[[128 116 145 129 129 144 117 130 128 127 125]
 [142 137 120 115 114 122 130 139 125 120 145]
 [134 131 126 123 133 112 132 135 124 115 113]
 [106 131 141 144 140 128 124 119 142 140 121]
 [132 124 145 137 126 122 129 132 125 121 143]]
Indices start at 0.
Give the entry at row 1, column 0.
A: 142
Give the entry directly above 123.
A: 115
Give the entry in row 0 and column 2.
A: 145
Give the entry in row 0 and column 0.
A: 128
The entry just left of 127 is 128
Give the entry in the top-right corner.
A: 125
Give the entry at row 2, column 2.
A: 126
Give the bottom-left entry.
A: 132
The entry in row 0 and column 1 is 116
Give the entry in row 2 and column 0.
A: 134
The entry in the bottom-right corner -> 143
Give the entry directly above 114.
A: 129
Give the entry directly below the centre entry.
A: 128
The centre entry is 112

Questions about the matrix below. Indices start at 0.
1) The entry just right of 101?
2) The maximum?
3) The entry in the top-left corner?
4) The entry just left of the smallest entry?
5) The entry in row 0 and column 2?
6) The entry just left of 125?
7) The entry in the bottom-right corner?
8) The entry just left of the centre entry?
[[133 118 118 129 133 133 125 126 114]
 [129 144 136 134 126 124 129 138 116]
 [127 101 134 108 150 118 108 136 126]]
1) 134
2) 150
3) 133
4) 127
5) 118
6) 133
7) 126
8) 134

M =
[[135 119 131 139 131 121 134 130 124 128 121 125 138 129]
 [125 125 142 125 126 127 138 113 131 120 126 128 123 128]
 [132 116 119 125 129 129 130 129 138 126 126 131 127 133]
 [126 126 123 108 129 122 124 123 122 132 122 127 116 127]
 [133 121 114 120 126 137 132 129 134 139 123 128 123 130]
 [130 135 131 133 127 132 134 124 133 146 134 131 137 128]
 [125 130 125 127 129 119 124 128 140 142 127 129 120 120]
 [130 123 129 145 126 123 140 124 123 139 124 138 123 122]
 [122 121 119 129 134 117 122 128 118 130 130 136 119 123]
 [122 138 134 126 130 139 137 134 134 123 134 134 137 130]
 [124 137 134 131 126 127 123 126 112 118 133 139 133 131]
 [126 133 134 141 133 123 123 139 132 121 127 128 147 125]
 [128 137 118 130 129 128 117 151 118 127 128 123 121 122]]
Report the largest entry in the last row.
151
Report the top-left entry.
135
The entry in the bottom-right corner is 122
The entry in the bottom-left corner -> 128
Report the 5th-last entry, reading row by row.
127
Report the 1st entry on the diagonal from the top-right corner.
129
Report the smallest entry.
108
Report the last entry of the smallest entry's row.
127
The smallest entry in the first row: 119
Report the 3rd smallest entry.
113
The entry just left of the largest entry is 117
The top entry of the column that holds the largest entry is 130
The second entry on the diagonal from the top-right corner is 123
Report the 2nd largest entry.
147
Report the largest entry in the last column.
133
Report the 4th-last entry, reading row by row.
128
The 2nd smallest entry -> 112
The third entry in reading order is 131
Report the 2nd entry on the main diagonal.
125
Report the bottom entry of the column that holds the smallest entry.
130
The 2nd-last entry, reading row by row -> 121
Report the fourth entry, reading row by row.
139

[[126 122 139 132 131 126 130 136 115 138 133 110 118]
 [126 122 139 132 131 119 130 136 122 140 133 110 117]
 [126 122 139 132 131 126 130 136 122 138 133 110 145]
 [126 128 139 132 131 126 130 120 122 138 133 110 117]
 [126 127 139 132 131 121 130 126 122 138 133 123 117]
 [126 122 139 132 131 126 130 136 122 138 133 110 156]
 [126 122 139 132 131 126 130 141 122 138 125 110 117]
 [126 122 133 132 131 127 130 136 122 138 133 110 110]
 [126 122 121 132 131 126 126 133 122 138 133 113 117]
 [126 122 139 132 131 125 130 134 122 142 133 110 135]
 [126 122 122 132 131 135 119 133 122 138 133 111 117]
 [126 122 139 132 131 126 130 145 122 138 133 110 117]
 [126 122 139 132 131 126 130 136 122 138 133 110 158]]
The top-left entry is 126
Which number is the bottom-right entry? 158
Which number is the second entry on the main diagonal? 122
Which number is the fourth entry in reading order? 132
The 2nd entry in reading order -> 122
Which number is the 1st entry on the diagonal from the top-right corner? 118
Which number is the entry just left of the largest entry? 110
The largest entry in the first row is 139
Which number is the entry directly below the centre entry? 130
The entry in the bottom-left corner is 126
Which number is the second largest entry? 156
The centre entry: 130
The entry just right of the centre entry is 141
Which number is the 4th-last entry, reading row by row? 138
Which number is the fifth entry in reading order? 131
Which number is the entry just left of the centre entry? 126
The fifth entry from the end, reading row by row -> 122
The smallest entry in the first row -> 110

Questions about the grid below.
1) Read off the top-right entry.
2) Read off the top entry of the column that holds the largest entry.
3) Read off the entry in the top-left corner.
4) Read off the first entry of the largest entry's row.
5) Read off the last entry, reading row by row.
6) Read off the entry directly above 112.
7) Read off the 5th entry from the end, reading row by row.
8) Read off the entry in the bottom-left corner.
[[123 126 107 138 117 125 132]
 [121 127 109 135 121 120 138]
 [117 118 138 120 120 137 122]
 [140 151 119 131 127  99 138]
 [116 122 134 121 120 129 130]
 [119 124 117 129 128 120 142]
 [120 127 112 132 125 117 142]
 [147 153 120 132 126 103 129]
 [120 113 122 134 106 152 103]
 [143 138 125 128 128 122 125]]
1) 132
2) 126
3) 123
4) 147
5) 125
6) 117
7) 125
8) 143

W = [[128, 116, 115, 125, 142, 121, 122], [141, 124, 108, 121, 144, 116, 117], [139, 120, 106, 119, 142, 111, 112], [148, 143, 122, 139, 132, 120, 126], [132, 131, 138, 133, 147, 132, 130], [142, 125, 112, 132, 133, 115, 119], [132, 123, 138, 120, 137, 142, 119], [134, 124, 110, 127, 136, 119, 125], [145, 128, 102, 124, 142, 108, 109], [137, 123, 109, 117, 142, 122, 122], [129, 132, 124, 115, 150, 141, 118], [138, 141, 128, 122, 141, 132, 119], [132, 105, 118, 134, 131, 124, 120], [151, 141, 114, 134, 140, 114, 123], [146, 138, 126, 127, 141, 125, 117]]
The entry just left of the smallest entry -> 128
Read off the minimum.
102
Read off the entry at the centre.
127
Read off the entry just left of 110.
124
The entry just left of the centre entry: 110
